Each row of numbers stands for one object and depends on some of the facts below. Use the named rows to name the rest.

How the objects are related:
Z148 | tebo Z415 | stuzes Z803 | bratra 319 | pota b
Z163 | stuzes Z697 | bratra 319 | pota a
Z167 | stuzes Z39 | bratra 319 | pota c
Z169 | tebo Z27 | stuzes Z39 | bratra 319 | pota a
Z17 | bratra 319 | pota d
Z170 | tebo Z531 | stuzes Z452 | bratra 865 | pota c
Z172 | tebo Z267 | stuzes Z267 | bratra 865 | pota c
Z187 | tebo Z278 | stuzes Z965 | bratra 623 | pota a
Z204 | tebo Z697 | bratra 589 | pota d
Z216 | bratra 589
Z233 | tebo Z415 | bratra 589 | pota a
Z236 | tebo Z965 | bratra 736 | pota a
Z247 | tebo Z970 | bratra 240 | pota b
Z25 | bratra 168 | pota b
Z267 | bratra 623
Z27 | bratra 168
Z270 | tebo Z895 | bratra 240 | pota c
Z271 | bratra 240 | pota d
Z273 | tebo Z44 | bratra 865 | pota b
Z274 | bratra 319 | pota c
Z278 | bratra 240
Z281 | tebo Z970 | stuzes Z867 | bratra 736 | pota b
Z282 | bratra 736 | pota b
Z307 | tebo Z97 | stuzes Z274 | bratra 623 | pota d
Z309 | stuzes Z27 | bratra 623 | pota b
Z313 | tebo Z884 | stuzes Z895 | bratra 240 | pota a
Z314 | tebo Z895 | bratra 589 | pota d
Z315 | tebo Z274 | bratra 240 | pota a
Z33 | tebo Z44 | stuzes Z27 | bratra 736 | pota b
Z330 | tebo Z884 | bratra 240 | pota d
Z339 | tebo Z884 | stuzes Z787 | bratra 240 | pota d
Z363 | tebo Z970 | bratra 240 | pota c
Z39 | bratra 240 | pota a
Z394 | tebo Z452 | bratra 589 | pota b
Z401 | tebo Z452 | stuzes Z788 | bratra 736 | pota b
Z403 | tebo Z44 | stuzes Z895 | bratra 865 | pota d
Z406 | tebo Z884 | bratra 168 | pota b
Z415 | bratra 589
Z44 | bratra 865
Z445 | tebo Z415 | bratra 168 | pota a
Z452 | bratra 865
Z461 | tebo Z893 | bratra 623 | pota a
Z469 | bratra 589 | pota c
Z482 | tebo Z970 | bratra 865 | pota b
Z499 | tebo Z267 | bratra 623 | pota b
Z507 | tebo Z788 | stuzes Z216 | bratra 589 | pota a
Z531 | bratra 865 | pota c
Z532 | tebo Z274 | bratra 623 | pota c
Z549 | tebo Z278 | bratra 736 | pota c
Z559 | tebo Z697 | stuzes Z697 | bratra 319 | pota a
Z572 | tebo Z531 | stuzes Z613 | bratra 319 | pota d
Z596 | bratra 319 | pota c
Z599 | tebo Z884 | stuzes Z452 | bratra 865 | pota a
Z613 | bratra 319
Z628 | tebo Z970 | stuzes Z44 | bratra 168 | pota d
Z650 | tebo Z274 | stuzes Z267 | bratra 168 | pota d
Z654 | bratra 736
Z685 | tebo Z970 | bratra 736 | pota d
Z69 | bratra 319 | pota c
Z691 | tebo Z895 | stuzes Z236 | bratra 240 | pota b
Z697 | bratra 319
Z723 | bratra 168 | pota d
Z727 | stuzes Z236 | bratra 589 | pota c
Z736 | tebo Z415 | bratra 319 | pota c
Z776 | tebo Z884 | stuzes Z27 | bratra 865 | pota a
Z787 | bratra 240
Z788 | bratra 240
Z803 | bratra 589
Z817 | tebo Z415 | stuzes Z27 | bratra 319 | pota b
Z823 | stuzes Z216 | bratra 168 | pota c
Z842 | tebo Z654 | stuzes Z274 | bratra 240 | pota a
Z855 | tebo Z970 | stuzes Z44 | bratra 623 | pota b
Z863 | bratra 319 | pota c
Z867 | stuzes Z788 | bratra 589 | pota a
Z868 | bratra 168
Z870 | stuzes Z867 | bratra 240 | pota a
Z884 | bratra 168 | pota d
Z886 | bratra 623 | pota d
Z887 | stuzes Z44 | bratra 865 | pota d
Z893 | bratra 589
Z895 | bratra 736 | pota b
Z935 | stuzes Z884 | bratra 589 | pota b
Z955 | tebo Z867 | stuzes Z867 | bratra 736 | pota a
Z965 | tebo Z278 | bratra 736 | pota a
Z969 | tebo Z884 | stuzes Z97 | bratra 623 | pota a
Z97 | tebo Z44 | stuzes Z44 | bratra 865 | pota c
Z970 | bratra 319 | pota a
Z982 | stuzes Z445 | bratra 168 | pota b

Some objects and their rows:
Z315: [ 1.50 -0.66 -0.29 -1.13 -0.33 -0.55  1.34 -0.31 -0.82 -0.71 -0.79 -0.66
 -0.36  0.72 -0.38 -0.63  0.43  0.02 -0.86  0.01]
Z39: [ 1.57 -0.79 -0.13 -1.39 -0.16 -0.11  1.18 -0.39 -0.69 -0.88 -0.83 -0.78
 -0.03  0.74 -0.46 -0.69  0.51 -0.13 -0.75 -0.04]
Z27: [-0.59  3.26  2.21  1.68  0.25  0.71  1.61 -0.73  0.26  1.99  0.02 -1.12
 -0.09 -0.03 -1.09 -0.13  0.48 -0.93  1.37  0.08]
Z415: [ 0.18  0.51 -0.18 -1.18  1.12 -0.45  3.50 -0.36 -0.67  0.03 -0.81 -0.79
 -0.34  0.05 -0.27  1.13  0.57 -0.63 -0.90 -0.26]
Z406: [-0.26 -0.79  0.96 -0.90  2.38 -0.11  2.55 -0.45 -0.95  0.69 -0.92 -0.84
 -1.22  1.35 -0.41  1.47  1.41 -0.44 -0.63  0.87]
Z549: [ 0.01 -0.65 -0.25  0.15  0.37  0.53  0.48 -0.40 -0.85 -0.72 -0.78 -0.85
 -0.87  1.53 -0.29 -0.49  0.39 -0.35 -0.67 -0.10]
Z532: [ 0.09 -0.62 -0.33 -0.82 -0.42  0.43  0.59 -0.43 -0.88 -0.64 -0.72 -0.75
 -0.96  1.05 -0.40 -0.65  0.52  0.35 -0.64 -0.28]
Z233: [ 2.71 -0.63 -0.08 -0.71 -0.73  0.12  1.99 -0.28 -0.83 -0.68 -0.83 -0.74
  1.38  0.12 -0.52 -0.58  0.27  1.91 -0.80 -0.32]
Z887: [-0.47  1.25  0.34 -0.70 -1.02 -2.10 -2.44  1.27 -0.72  3.49 -1.00  3.25
 -0.78  0.76  0.75  2.97  0.62 -0.68 -0.52 -0.36]
Z691: [-0.10  0.34  0.53 -1.19  0.65  0.20  0.17 -0.17 -0.56 -0.80 -0.94 -0.86
 -0.95 -0.26 -0.47  0.63  0.48 -0.41 -0.66  2.47]
Z868: [-0.19 -0.62 -0.10 -1.16  2.14 -1.03  2.14 -0.42 -0.68  0.81 -0.89 -0.74
 -1.06  0.83 -0.64  1.23  1.27 -0.62 -0.73 -0.24]
Z403: [-0.58 -0.60  1.08 -1.09 -0.73 -1.10 -2.37 -0.23  0.55 -0.21  1.26 -0.92
 -1.45  0.56 -0.50  2.27  1.10 -0.28  0.09  0.42]
Z507: [ 2.17 -0.57  1.02 -1.20 -0.68  0.21 -1.28 -0.19 -0.70 -0.79 -1.10 -0.84
  1.67  0.25 -0.62 -0.32  0.38  1.42 -0.56  0.48]
Z461: [ 1.26 -0.70 -0.22 -0.83  0.13 -0.23  0.95 -0.29 -0.65 -0.16 -0.58 -0.72
 -0.97  1.15 -0.67 -0.62  0.59 -0.17 -0.67 -0.10]
Z572: [-0.48 -0.66 -0.13 -0.78 -0.37  0.32 -2.35 -0.15 -0.44 -0.23 -0.80 -1.00
 -1.13  0.24 -0.06  2.34  0.78 -0.46 -0.14  0.06]
Z33: [-0.49  3.66  2.98  0.77 -0.07 -0.93 -1.23 -0.40  1.60  0.13  0.70 -1.03
 -1.13 -0.25 -1.05 -0.38  0.25 -0.70  1.76  4.38]
Z69: [-0.20 -0.86 -0.34 -0.02  0.45  0.48  0.31 -0.37 -0.87 -0.65 -0.93 -0.64
 -0.94  1.65 -0.40 -0.45  0.49 -0.56 -0.70 -0.30]
Z169: [ 1.51 -0.77 -0.07 -0.04  0.38  0.41 -1.90  0.50 -0.52 -0.72 -0.86 -0.64
  0.09  0.14 -0.67 -0.23  0.42 -0.18 -0.70  0.12]
Z273: [-0.38 -0.50 -0.16 -1.00  1.44 -2.07  2.25 -0.24  0.12  0.75  1.20 -0.54
 -1.39  0.32 -0.61  0.31  0.90 -0.43 -0.87  0.11]
Z270: [ 0.46 -0.75 -0.27 -1.06 -0.69  0.39  0.72 -0.39 -0.78 -0.71 -0.85 -0.75
 -0.77  0.85  0.27 -0.59  0.53  0.60 -0.77 -0.05]
Z736: [ 1.13 -0.62 -0.24  1.68 -0.27  1.13  0.86 -0.23 -0.89 -0.23 -0.59 -0.69
 -0.85  0.41  0.04 -0.40  0.46  0.93 -0.90 -0.18]
Z969: [ 1.83 -0.71  1.27 -1.11 -0.83 -1.20 -2.21 -0.13 -1.08  0.07 -1.24  0.09
  0.33  0.82 -0.61  0.61  0.38  0.40  0.05  1.73]
Z788: [ 1.24 -0.80 -0.30 -1.38  2.74  1.66  0.85 -0.21  0.80 -0.91 -0.80 -0.98
 -1.35  0.08 -0.41  0.84  0.90 -0.57 -0.88  0.32]
Z167: [ 0.41 -0.73 -0.27 -0.14  0.02  1.47 -2.09  0.07 -0.62 -0.89 -0.89 -0.71
 -0.36  0.07 -0.57 -0.52  0.35  0.14 -0.17  0.01]
Z596: [-0.19 -0.82 -0.34 -0.02  0.42  0.36  0.32 -0.28 -0.75 -0.65 -0.74 -0.83
 -0.88  1.62 -0.48 -0.45  0.50 -0.49 -0.79 -0.15]
Z884: [-0.53 -0.63  0.06 -1.06  0.87  0.48 -0.93 -0.66 -0.86  0.33 -1.12 -1.11
 -1.03  4.70  0.31  1.60  2.07 -0.62 -0.55 -0.10]
Z842: [ 2.22 -0.52 -0.03 -1.16 -0.58  0.45 -1.57 -0.29 -0.72 -1.09 -1.01 -0.70
  0.91  0.23 -0.51 -0.58  0.32  0.65 -0.45  0.95]
Z216: [-0.33 -0.53 -0.12 -1.29  1.47 -1.23  2.09 -0.52 -0.65  0.16 -0.96 -0.79
 -1.00  0.11 -0.49  1.41  1.09 -0.48 -0.74  0.08]
Z148: [ 0.75  1.20 -0.06  0.96  1.25  0.87  0.64  1.97 -0.59 -0.08 -1.02 -0.78
 -0.78 -0.10 -0.38  1.86  0.45 -0.47 -0.95  0.85]
Z482: [-0.13 -0.81 -0.06  1.09  1.74  1.40  1.91 -0.15 -0.62  3.03 -0.11 -0.82
 -1.31  0.06 -0.48  0.45  3.46 -0.72 -0.46 -0.37]

Which object is each row?
A row may be one of the objects named above.
[ 1.33 -0.68 -0.24 -0.90  0.15 -0.37  1.10 -0.39 -0.64 -0.26 -0.76 -0.79
 -0.94  1.27 -0.43 -0.59  0.43 -0.15 -0.65 -0.10] -> Z461
[-0.35 -0.70 -0.42 -0.60  0.79  0.84  0.67 -0.49 -0.58 -0.69 -0.90 -0.81
 -0.77  1.69 -0.55 -0.50  0.57 -0.47 -0.44 -0.27] -> Z274
[ 0.94 -0.54 -0.20  1.65 -0.11  1.01  0.90 -0.22 -0.64 -0.24 -0.89 -0.93
 -0.83  0.43 -0.06 -0.43  0.48  0.80 -0.81 -0.26] -> Z736
[ 2.76 -0.99  0.52 -1.06  3.53  5.00 -2.26  3.94  1.74 -1.02 -1.03 -1.15
 -1.25 -0.28  0.30  1.51  2.44 -0.42 -0.29  4.00] -> Z281
[ 4.34 -0.65  0.13 -1.00  1.86  3.98 -2.47  3.19  1.63 -1.10 -0.99 -1.00
 -0.83  0.07 -0.68 -0.19  0.52  1.33 -0.59  3.21] -> Z955
[ 1.82 -0.67  1.42  0.73 -0.20  1.60 -2.00 -0.19 -0.80 -0.14 -0.89 -0.92
 -1.08  1.16 -0.81  0.19  0.51 -0.26 -0.10  1.35] -> Z599
[ 0.31 -0.74 -0.23 -1.26 -0.68  0.29  0.74 -0.40 -0.84 -0.80 -0.98 -0.80
 -0.76  0.96  0.45 -0.77  0.62  0.75 -0.62 -0.09] -> Z270
[-0.48  1.82 -0.21 -1.35 -0.78 -2.78  0.54  0.10 -0.72  3.99 -0.80  7.52
 -1.01  1.49 -0.42  1.92  0.54 -0.55 -0.73 -0.45] -> Z44
[-0.52 -0.54  1.34 -1.23 -0.86  0.77 -2.41 -0.36 -1.02 -0.27 -1.11 -1.08
 -1.00  1.21  1.38  2.30  1.12 -0.46  0.29  3.40] -> Z339
[-0.55 -0.81 -0.08 -1.33 -0.71  0.08 -1.65 -0.73 -0.92  0.75 -1.07 -1.00
 -1.23  3.17  2.06  1.65  1.61 -0.60 -0.63  0.95] -> Z330
[-0.62  4.75  2.14  3.57 -0.29  2.18 -0.10 -0.18 -0.16  1.15 -0.73 -1.06
 -0.03 -0.47 -0.83  0.84  0.36 -0.46  0.20  2.72] -> Z817
[-0.38 -0.59 -0.12 -1.03 -0.56 -0.11 -1.21 -0.60 -0.72  0.68 -0.22 -1.00
 -1.01  2.05  0.75  1.14  1.61 -0.46 -0.73 -0.18] -> Z886
[-0.49  4.83  2.27  3.59 -0.30  2.25  0.03 -0.25 -0.06  1.25 -0.76 -1.12
 -0.11 -0.45 -0.89  0.94  0.23 -0.77  0.30  2.73] -> Z817
[ 0.19 -0.75 -0.20 -1.05  1.39  0.68  2.01 -0.25 -0.78  1.67 -0.88 -0.88
 -1.29  0.02  1.88 -0.14  2.94 -0.63 -0.69  0.00] -> Z247
[ 1.33 -0.92 -0.23 -0.83  0.20 -0.37  1.15 -0.34 -0.69 -0.23 -0.55 -0.78
 -0.89  1.12 -0.44 -0.53  0.63 -0.03 -0.55 -0.14] -> Z461
[-0.23  0.41  1.09 -1.21  1.03  0.04  0.80 -0.18 -0.62 -0.74 -1.16 -0.83
 -0.79 -0.04 -0.47  1.32  0.69 -0.27 -0.74  1.29] -> Z935
[ 1.90 -0.67  1.30 -1.11 -0.80 -1.21 -2.06 -0.30 -1.01 -0.15 -1.11  0.31
  0.36  0.97 -0.70  0.49  0.49  0.39  0.00  1.65] -> Z969
[-0.48 -0.86 -0.08 -1.28 -0.80 -0.04 -1.59 -0.69 -1.00  0.64 -0.99 -1.08
 -1.26  3.13  2.15  1.67  1.53 -0.55 -0.72  0.77] -> Z330
[ 0.52  1.25  0.02  0.95  1.37  0.84  0.58  1.92 -0.54 -0.11 -0.95 -0.74
 -1.12 -0.23 -0.26  1.89  0.55 -0.42 -0.71  0.88] -> Z148
[ 1.00 -1.12 -0.35  0.18  1.75  1.31  0.53 -0.43 -0.62  0.68 -0.81 -0.86
 -0.60  1.20 -0.37 -0.50  1.56 -0.75 -0.31 -0.57] -> Z970
[ 2.25 -0.63  1.14 -1.36 -0.74  0.85 -1.81 -0.43 -0.93 -0.83 -1.03 -0.84
  0.07  0.36 -0.42 -0.29  0.31  0.45 -0.19  3.30] -> Z313
[-0.48 -0.55  0.74 -1.29 -0.69 -1.57 -2.31 -0.13 -0.37 -0.94  0.74 -0.82
 -1.30  0.20 -0.46  1.96  0.52  0.24  0.04  1.50] -> Z307
[ 0.89 -0.79  0.58 -1.32 -0.74  1.28 -1.86 -0.25 -0.69 -0.87 -0.99 -0.82
  1.14  0.11 -0.53 -0.48  0.49  1.57 -0.15  0.47] -> Z727
[ 0.14 -0.67 -0.06 -1.11 -0.64  0.27  1.05 -0.53 -0.84 -0.94 -0.90 -0.92
 -0.09  1.36  0.43 -0.49  0.52  0.98 -0.60 -0.25] -> Z469
[ 4.30 -0.84  0.18 -1.07  1.84  4.01 -2.39  3.23  1.72 -1.08 -1.05 -0.89
 -0.89 -0.01 -0.54 -0.17  0.38  1.38 -0.51  3.30] -> Z955
[-0.45 -0.91 -0.09  0.49  0.38  1.04 -2.14 -0.26 -0.70  2.11  0.59 -1.06
 -1.31  1.36  2.37  1.03  3.48 -0.67 -0.35 -0.24] -> Z685
[-0.31  2.14  0.94 -1.28 -1.04 -2.55 -2.43  2.84 -0.81  2.30 -0.92  8.91
  1.13  0.41 -0.55  0.60  0.49  1.81 -0.35 -0.27] -> Z97
[-0.37  1.24  3.68  3.29 -0.80  2.89 -1.98 -0.58 -0.80  1.32 -0.96 -1.17
  0.08  0.11 -1.13 -0.56  0.40 -0.56  2.99  2.85] -> Z776
[-0.18 -0.83 -0.33  1.17  1.74  1.25  1.97 -0.19 -0.57  2.96 -0.01 -0.78
 -1.51  0.27 -0.42  0.59  3.50 -0.73 -0.57 -0.21] -> Z482
[ 1.27 -0.71  0.00 -1.21  2.82  2.24 -1.26  2.17  1.50 -0.97 -0.90 -0.90
 -1.17  0.02 -0.57  1.15  0.45 -0.42 -0.76  3.17] -> Z401
[-0.58 -0.65 -0.28 -1.29 -0.85 -0.09 -1.56 -0.71 -0.92  0.60 -0.61 -1.04
 -1.34  3.05  2.19  1.73  1.67 -0.48 -0.70  0.87] -> Z330
[-0.52 -0.59 -0.39 -0.97  0.36 -0.33 -1.60 -0.43 -0.77  0.72  0.08 -0.89
 -1.19  2.26  0.63  1.68  1.45 -0.72 -0.52 -0.40] -> Z17
[ 2.39 -0.63 -0.07  1.50  0.20  0.76  1.98 -0.31 -0.67 -0.03 -0.68 -0.50
  0.09  0.98 -0.50 -0.47  0.34  1.42 -0.88 -0.33] -> Z445
[-0.47 -0.87 -0.25  0.35  0.41  1.08 -2.27 -0.35 -0.82  2.25  0.81 -1.05
 -1.22  1.45  2.17  1.05  3.46 -0.55 -0.34 -0.23] -> Z685
[ 1.98 -0.72  1.53  0.59 -0.28  1.71 -2.03 -0.20 -0.81 -0.05 -0.87 -0.93
 -0.88  1.20 -0.81  0.12  0.37 -0.18 -0.15  1.30] -> Z599

